In the rows, zero is written as 128.
Two labels a row
[144 136 161 142 103 139 129 119 122 130 140  92 159 102 132 126 142 109
 119  71 129 131 128 152 107 121 144  78 121  76 161 129 141 137 104 147
 124] -> Rp + <43>
[110 103 127 128 145 111 139 124 128  94 104 126 189 135 120 133 165 118
 136 170  98 119 117 131 116 125 131 135 167 182 142 141 119 102 124 148
 169] -> Cl + <38>
[132 140 173 129 119 159 116 128 178 170 128  73 165 101 139 156 171 105
 127  58 137 122 135 149 107  84 144 104 112  60 163 119 137 135 106 157
 151] -> Dd + <43>
[142 140 166 126 128 144 113 120 160 161 142  81 184 115 127 141 158 105
 124  61 139 117 128 143 121  95 123 100 109  70 159 118 140 138 123 155
 135] -> FR + <43>
[115 162 169 123  98 105 107 135 116 144 139 123 210 101 117 155 122 126
 136  55 144 119 116 138 145 125 123 138 126 155 145 140 112 145 150 160
 132] -> Rp + <36>
[144 157 164 135 102 145 128 136 111 163 149  87 157 109 131 124 152 111
 100  57 134 115 123 149 119 114 141  85 126  80 179 117 136 138 100 167
 110] -> Rp + <43>
[130 149 137 113 154 129 114 122 133 157 119  94 188 135 102 128 179 100
 111 119 112 116 109 144 130  66 118 122 157 120 184 133 134 110 123 176
 159] -> Cl + <43>
[136 149 178 122 109 149 116 130 150 158 157  88 191 109 121 136 145 107
 120  23 140 116 134 160 120 100 147 102 101  38 157 121 132 139 112 158
 130] -> Rp + <43>
[119 138 157 115 142 141  93 129 195 175 128 106 146  98 118 165 156 120
 147  96 162 122 127 131 124  85 125 151 108 101 134 140 124 132 145 138
 134] -> Dd + <43>
[140 144 146 120 157 174 112 137 181 173 149  83 118 122  93 110 170 105
  91 101 125 116 118 141 120  75 153 127 123  46 159 112 149 112 106 155
 146] -> Cl + <43>
[136 112 167 129 116 135 140 125 146 134 140  90 189 120 148 138 161 110
 121  76 126 122 134 149 116 128 126  96 119 114 164 114 123 140 104 155
 126] -> Rp + <43>
[127 143 147 133 153 144 114 114 182 138 126 102 146 108  79 128 157  91
 111  86 119 135 108 150 121  72 140 113 140  68 156 124 148 115 130 159
 166] -> Cl + <43>
[118 164 168 143  83 103 100 112 121 103 117 117 190  82 122 168  98 117
 168  45 139 141 123 147 125 115 136 111 124 129 127 150 121 143 152 146
 139] -> Rp + <36>
[139 183 142 120 124 115  93 118 126 168 122  88 184 127 140 138 136 115
 134  81 128 116 130 136 138 103 101 121 123 108 163 117 133 144 139 157
 139] -> JJ + <43>
[141 126 164 102 126 149 121 134 140 167 159 111 204 147 131 122 137 124
 120  54 145  99 135 133 137 108 131 119 103  81 147 120 128 130 134 146
 112] -> Rp + <41>
[140 150 178 111 124 149 110 137 168 185 162  80 170 112 132 138 164 113
 112  62 153 103 125 143 120 107 133 117  95  75 172 119 131 144 130 158
 124] -> Rp + <43>
[127 128 169 135  98 135 122 122 133 139 125  93 198 109 148 156 155 106
 128  44 122 130 128 154 112  94 141  90 134 101 163 124 129 133 106 165
 129] -> Rp + <43>
[135 140 157 129 129 140 126 123 154 144 138  94 168 113 114 131 160 104
 113  80 126 122 122 147 120  99 133 109 110  87 165 118 133 130 116 151
 142] -> Rp + <43>
[123 120 150 118 162 149 104 122 194 159 119 108 174 117  94 156 184 107
 143 105 144 123 113 138 118  64 129 138 143 100 156 142 132 105 141 156
 155] -> Cl + <43>
[148  92 175 129  99 158 138 120 153 129 150  95 176 118 155 136 143 110
 120  32 145 129 144 147 108 126 146  66  96  50 153 115 137 139  98 141
 101] -> Rp + <43>
[124 131 156 130 131 136 111 121 147 165 127  83 163 106 147 156 182 113
 132 114 150 122 121 141 106 109 114 101 128 114 171 133 129 137 117 150
 122] -> Rp + <43>
[130 164 146 140 111 151 130 135 111 144 151  93 116 114 108 100 130 105
  83  61  99 128 128 160 130 106 162 109 117  60 154  96 147 138  93 157
 138] -> FR + <43>
[118 163 184 140  75  96 114 120 106 107 140 135 238  88 101 151  93 110
 141   4 128 134 107 153 150 126 150 109 137 141 141 144 114 138 152 169
 143] -> Rp + <36>
[132 160 129 112 151 104 101 118 151 102 132 114 167 136 114 113 104 125
 153 146 102 115 139 118 136 121 115 153 116 111 108 124 130 135 152 114
 177] -> JJ + <38>
[137 140 133  88 139 155 112 148 104 192 150  90 205 169 149 115 183 130
 114 125 130  78 139 123 124 103 118 138 132 128 175 129 127 114 109 162
 114] -> JJ + <41>
[126 135 160 126 100 148 128 146 139 146 158  97 143 114 139 127 143 127
 112  82 126 115 134 140 113 124 156 117 113 102 141 123 121 139  94 142
 118] -> Rp + <43>
[120 146 154 143 134 152 113 125 172 155 117  76 155  99 113 142 181  90
  96  76 106 134 118 162 112  69 145 102 146  78 178 113 145 123 100 175
 160] -> Cl + <43>
[132 154 142 128 138 150 104 115 145 147 123  94 146 112  96 138 155 106
 134 108 130 124 134 138 109  78 143 110 135  71 151 138 149 110 130 145
 139] -> Cl + <43>
[146 145 153 130 135 119 119 101 155 107 127  83 171 112 125 129 138 101
 140 105 112 126 134 139 110 112 111  95 116  62 148 115 145 137 132 131
 165] -> FR + <43>
[133 162 178 129 101 126 110 126 139 157 144  98 179  78 117 155 148 118
 138  71 166 121 109 145 123 121 125 118 116 121 162 137 118 150 133 155
 123] -> Rp + <43>
